Below are the code and all the weights of a small trained network. Each question names an input and a target symbol and asks about switching units off, where a switched-off unit gives its printed mean instead of its output.

import numpy as np


def w(rows, s, z=0):
    codes = np.array(rows[::2]) - 128.0
    scale = np.full(codes.shape[1], s)
    scale[-1] = z or s
    return codes * scale


def f(y):
    return y / 2 * (1 + np.tanh(0.7978845608 * (y + 0.044715 * y**3)))


def softmax(a):
    e = np.exp(a - a.max(-1, keepdims=True))
    return e / e.sum(-1, keepdims=True)


def log_softmax(a):
    a = a - a.max(-1, keepdims=True)
    return a - np.log(np.exp(a).sum(-1, keepdims=True))


def net(x, mask):
    ids = ['αβγδζηθλμξστφω'.index(c) for c in x.split()]
    T = len(ids)
    res = E[ids] + P[:T]
    u = 0
    for l in range(2):
        q, k, v = (res @ M[l].T for M in (Q, K, V))
        z = softmax(np.where(np.tri(T) > 0, q @ k.T / 2**0.5, -1e9)) @ v
        res = res + np.where(mask[u], z, O[l][:, -1]) @ O[l][:, :-1]
        u += 1
        y = f(res @ A[l][:, :-1].T + A[l][:, -1])
        res = res + np.where(mask[u : u + 4], y, B[l][:, -1]) @ B[l][:, :-1]
        u += 4
    return log_softmax(res[-1] @ U[:, :-1].T + U[:, -1])


Q, K, V, O, A, B = {}, {}, {}, {}, {}, {}
E = w([
[206,210,151],'α',
[180,46,150],'β',
[147,53,25],'γ',
[130,211,139],'δ',
[134,96,67],'ζ',
[82,93,62],'η',
[94,204,205],'θ',
[95,226,84],'λ',
[20,109,127],'μ',
[62,86,61],'ξ',
[21,124,168],'σ',
[204,123,79],'τ',
[54,177,216],'φ',
[249,122,47],'ω',
],0.02)
P = w([
[128,37,186],'0',
[75,124,94],'1',
[72,129,92],'2',
[2,39,150],'3',
[61,152,85],'4',
[59,134,85],'5',
],0.009)
Q[0] = w([
[20,58,150],'L0H1',
[112,57,254],'L0H1',
],0.0088)
K[0] = w([
[7,179,112],'L0H1',
[89,170,245],'L0H1',
],0.017)
V[0] = w([
[154,83,3],'L0H1',
[79,188,151],'L0H1',
],0.011)
O[0] = w([
[192,39,149,245],'L0H1',
[247,70,1,96],'L0H1',
],0.0088,0.012)
A[0] = w([
[235,183,211,199],'L0N1',
[3,62,137,40],'L0N2',
[255,61,19,255],'L0N3',
[203,52,107,12],'L0N4',
],0.0078,0.0065)
B[0] = w([
[105,245,132,161],'L0N1',
[192,94,168,170],'L0N2',
[206,153,123,249],'L0N3',
[125,143,245,167],'L0N4',
],0.013,0.012)
Q[1] = w([
[201,99,8],'L1H1',
[158,3,186],'L1H1',
],0.006)
K[1] = w([
[50,202,62],'L1H1',
[253,203,201],'L1H1',
],0.0055)
V[1] = w([
[80,1,144],'L1H1',
[171,217,101],'L1H1',
],0.0059)
O[1] = w([
[215,86,142,7],'L1H1',
[254,77,146,185],'L1H1',
],0.0094,0.0011)
A[1] = w([
[233,180,74,43],'L1N1',
[245,229,189,1],'L1N2',
[66,114,148,108],'L1N3',
[90,202,133,80],'L1N4',
],0.011,0.0077)
B[1] = w([
[76,152,254,192],'L1N1',
[48,67,18,248],'L1N2',
[25,63,192,132],'L1N3',
[185,235,146,167],'L1N4',
],0.0096,0.016)
U = w([
[78,159,75,3],'α',
[84,111,171,152],'β',
[160,64,83,80],'γ',
[107,167,201,156],'δ',
[175,136,152,160],'ζ',
[177,135,151,183],'η',
[215,189,149,111],'θ',
[89,139,217,91],'λ',
[193,121,8,178],'μ',
[202,152,228,91],'ξ',
[117,113,67,199],'σ',
[88,119,142,161],'τ',
[158,160,102,188],'φ',
[45,110,133,58],'ω',
],0.015,0.013)

Each question gives the input, a string of symbols that net reads in full, and the target symbol t.
The units are the heads (2 rows each of Q, K, V and O) and the neurons (one row each of A and B). Each row of codes is followed by its name. A weight is (code - 128) times the scale printed after its matrix; where a second scale follows, it is the last column's (O, A, B and U).
mask holds one flag per unit, layer by layer, with each layer's heads first. A switched-off unit (its flag False) gives its mean, the last column of its rows in O or B, instead of its output. The means were averaged over made-up inputs and are rounded, as every weight is.
A unit's drop is (log p(t) with every unit on - log p(t) with that unit switched off) / (log p(t) with every unit on - log p(t) with every unit switched off).
The circuit of an input: a set's keep is (log p(t) with only the set's units on - log p(t) with every unit switched off) / (log p(t) with every unit on - log p(t) with every unit switched off). Starting from all 10 units, units are removed one at a time, each time the one whose removal leaves the highest keep (on an exact tie, the one counted first), for as long as the keep stays at least 0.8.
circuit, biggest first: the units of the circuit, biggest drop first
k most important neurons: the k neurons with the biggest drops, biggest first
top k neurons in layer l: the k neurons of layer l with the biggest drops, biggest first
drop when u is switched off: that unit's drop, to one decimal
input α μ α γ, target β: 2 most important neurons	L1N1; L1N2
input φ δ θ, target θ: 3 most important neurons	L1N2; L1N4; L0N3
input ζ δ μ, target μ: top neuron in layer 0	L0N4
input α ζ γ ω, target σ: 3 most important neurons	L1N2; L0N4; L0N1
input α β γ, target γ: 2 most important neurons	L0N3; L1N2
input ω α β η, target γ: circuit, biggest first	L1N1; L0N2
input μ σ δ ξ μ β, target β: circuit, biggest first	L1N1; L1N2; L0H1; L0N3
input β ξ τ ω, target σ: circuit, biggest first	L1N2; L0H1; L0N1; L0N3
input γ γ θ β ξ σ, target σ: 2 most important neurons	L0N3; L1N1
input μ γ η μ δ θ, target θ: 4 most important neurons	L1N2; L0N3; L1N4; L1N1
input θ μ ω, target ω: 4 most important neurons	L1N2; L1N1; L0N3; L0N1
input δ γ γ, target γ: top 3 neurons in layer 0	L0N3; L0N4; L0N1
input ω ω γ μ γ ξ, target ξ: 3 most important neurons	L1N2; L0N3; L1N1
input γ δ λ, target λ: circuit, biggest first	L0H1
input β σ μ μ μ ω, target ω: 3 most important neurons	L1N2; L1N1; L0N3
input α ξ μ η γ φ, target φ: 2 most important neurons	L1N2; L1N1
input μ γ η β μ β, target β: drop when L0N3 is switched off	1.4
input δ γ μ, target μ: drop when L0H1 is switched off	1.0
input θ γ δ γ η ξ, target ξ: drop when L0N3 is switched off	0.4
